Below are the code and all the weights of a small trained network. Each question names an input and a target symbol and asks about switching units off, where a switched-off unit gives its printed mean instead of its output.

import numpy as np


def w(rows, s, z=0):
    codes = np.array(rows[::2]) - 128.0
    scale = np.full(codes.shape[1], s)
    scale[-1] = z or s
    return codes * scale


def norm(h):
    return h / np.sqrt((h * h).mean(-1, keepdims=True) + 1e-5)


def f(y):
    return y / 2 * (1 + np.tanh(0.7978845608 * (y + 0.044715 * y**3)))


def softmax(a):
    e = np.exp(a - a.max(-1, keepdims=True))
    return e / e.sum(-1, keepdims=True)


def log_softmax(a):
    a = a - a.max(-1, keepdims=True)
    return a - np.log(np.exp(a).sum(-1, keepdims=True))


def net(x, mask):
    ids = ['βγδζηθμξπστφψω'.index(c) for c in x.split()]
    T = len(ids)
    res = E[ids] + P[:T]
    q, k, v = (norm(res) @ M[0].T for M in (Q, K, V))
    z = softmax(np.where(np.tri(T) > 0, q @ k.T / 2**0.5, -1e9)) @ v
    res = res + np.where(mask[0], z, O[0][:, -1]) @ O[0][:, :-1]
    y = f(norm(res) @ A[0][:, :-1].T + A[0][:, -1])
    res = res + np.where(mask[1:25], y, B[0][:, -1]) @ B[0][:, :-1]
    return log_softmax(norm(res)[-1] @ U[:, :-1].T + U[:, -1])


Q, K, V, O, A, B = {}, {}, {}, {}, {}, {}
E = w([
[196,159,136],'β',
[133,65,105],'γ',
[119,132,116],'δ',
[146,58,104],'ζ',
[173,80,110],'η',
[222,237,156],'θ',
[4,100,101],'μ',
[168,147,123],'ξ',
[7,96,108],'π',
[146,121,234],'σ',
[136,115,76],'τ',
[25,103,103],'φ',
[128,178,121],'ψ',
[148,139,76],'ω',
],0.016)
P = w([
[246,136,166],'0',
[253,134,168],'1',
[214,121,158],'2',
[173,92,150],'3',
[158,86,151],'4',
[107,83,143],'5',
[80,77,137],'6',
[112,77,146],'7',
[98,63,140],'8',
],0.0066)
Q[0] = w([
[134,76,2],'head 1',
[101,44,204],'head 1',
],0.0078)
K[0] = w([
[3,250,2],'head 1',
[47,194,186],'head 1',
],0.0056)
V[0] = w([
[81,252,216],'head 1',
[117,217,7],'head 1',
],0.026)
O[0] = w([
[254,81,197,1],'head 1',
[206,145,10,77],'head 1',
],0.023,0.0097)
A[0] = w([
[123,120,153,67],'neuron 1',
[109,33,108,105],'neuron 2',
[125,130,182,78],'neuron 3',
[166,113,119,118],'neuron 4',
[140,127,131,87],'neuron 5',
[123,136,143,53],'neuron 6',
[151,115,136,48],'neuron 7',
[101,72,170,140],'neuron 8',
[143,122,166,50],'neuron 9',
[126,167,109,133],'neuron 10',
[147,99,60,157],'neuron 11',
[150,169,133,2],'neuron 12',
[126,157,117,78],'neuron 13',
[120,111,124,79],'neuron 14',
[129,139,121,116],'neuron 15',
[110,122,118,163],'neuron 16',
[133,124,21,223],'neuron 17',
[110,84,133,125],'neuron 18',
[75,6,105,223],'neuron 19',
[97,125,134,147],'neuron 20',
[119,86,180,103],'neuron 21',
[132,134,154,72],'neuron 22',
[122,124,159,81],'neuron 23',
[141,125,149,67],'neuron 24',
],0.021,0.0041)
B[0] = w([
[113,108,125,124],'neuron 1',
[154,193,127,161],'neuron 2',
[120,95,95,131],'neuron 3',
[169,112,136,134],'neuron 4',
[130,127,132,119],'neuron 5',
[114,121,120,122],'neuron 6',
[137,141,139,123],'neuron 7',
[129,74,143,166],'neuron 8',
[127,124,117,125],'neuron 9',
[135,138,101,144],'neuron 10',
[158,59,91,152],'neuron 11',
[126,170,147,120],'neuron 12',
[122,142,117,129],'neuron 13',
[126,149,130,128],'neuron 14',
[128,127,120,128],'neuron 15',
[126,145,117,164],'neuron 16',
[130,91,3,202],'neuron 17',
[138,108,156,150],'neuron 18',
[172,233,177,252],'neuron 19',
[133,140,141,179],'neuron 20',
[122,81,123,141],'neuron 21',
[118,116,126,121],'neuron 22',
[115,107,117,127],'neuron 23',
[127,122,126,121],'neuron 24',
],0.045,0.013)
U = w([
[132,87,180,159],'β',
[41,141,159,108],'γ',
[108,126,149,60],'δ',
[14,160,162,203],'ζ',
[48,145,152,140],'η',
[223,122,203,169],'θ',
[195,227,122,77],'μ',
[143,149,147,35],'ξ',
[145,173,223,162],'π',
[79,57,251,253],'σ',
[86,132,52,112],'τ',
[144,171,146,48],'φ',
[220,86,119,171],'ψ',
[94,92,59,152],'ω',
],0.011,0.0042)

Each question gives the input, a string of symbols that net reads in full, and the target symbol t.
The units are the heads (2 rows each of Q, K, V and O) and the neurons (one row each of A and B). Each row of codes is followed by its name. A weight is (code - 128) times the scale printed after its matrix; where a second scale follows, it is the last column's (O, A, B and U).
mask holds one flag per unit, heads first, then neurons. A switched-off unit (its flag False) gives its mean, the last column of its rows in O or B, instead of its output. The means were averaged over made-up inputs and are rounded, as every weight is.
A unit's drop is (log p(t) with every unit on - log p(t) with that unit switched off) / (log p(t) with every unit on - log p(t) with every unit switched off).
The circuit of an input: a set's keep is (log p(t) with only the set's units on - log p(t) with every unit switched off) / (log p(t) with every unit on - log p(t) with every unit switched off). Starting from the 12 units with the biggest drops (on a tie, the unit counted first), units are removed one at a time, each time the one whose removal leaves the highest keep (on an exact tie, the one counted first), for as long as the keep stays at least 0.8.
units of the circuit, in order: the units of the circuit, biggest drop first
top k neurons: the k neurons with the biggest drops, biggest first
drop of u: that unit's drop, to one decimal
input ζ ψ μ π σ θ, target σ: units of the circuit, in order	(head 1; neuron 17; neuron 19)
input ζ π δ σ η ζ σ ζ, target σ: units of the circuit, in order	(head 1; neuron 8)
input ψ φ ζ μ ψ ω φ ξ, target ω: units of the circuit, in order	(head 1; neuron 19)
input τ ξ β σ θ ψ, target σ: units of the circuit, in order	(head 1; neuron 17; neuron 19; neuron 2)
input ζ β ψ β, target ζ: units of the circuit, in order	(neuron 19; neuron 17; head 1)
input μ π ω φ φ β, target ω: units of the circuit, in order	(neuron 19)
input ξ π σ ξ η, target σ: top 2 neurons	(neuron 8; neuron 21)
input μ θ ξ μ ζ θ μ θ, target ζ: top 3 neurons	(neuron 19; neuron 17; neuron 2)
input θ ζ ψ ξ π ζ β, target ζ: top 3 neurons	(neuron 19; neuron 2; neuron 17)
input ζ μ θ σ δ, target σ: units of the circuit, in order	(head 1; neuron 8; neuron 21; neuron 17)
input π η σ π, target σ: units of the circuit, in order	(head 1; neuron 8)
input θ ψ μ γ, target ψ: units of the circuit, in order	(head 1; neuron 11)
input η ψ δ ζ μ ψ σ β, target σ: units of the circuit, in order	(head 1; neuron 17; neuron 19; neuron 2)
input μ τ ω μ θ, target ω: drop of neuron 24	0.0
input π θ ψ, target ψ: drop of neuron 19	0.3
input μ ω μ β, target ω: drop of neuron 19	0.1
input ζ ξ π τ ψ ψ μ μ, target ψ: drop of head 1	1.1
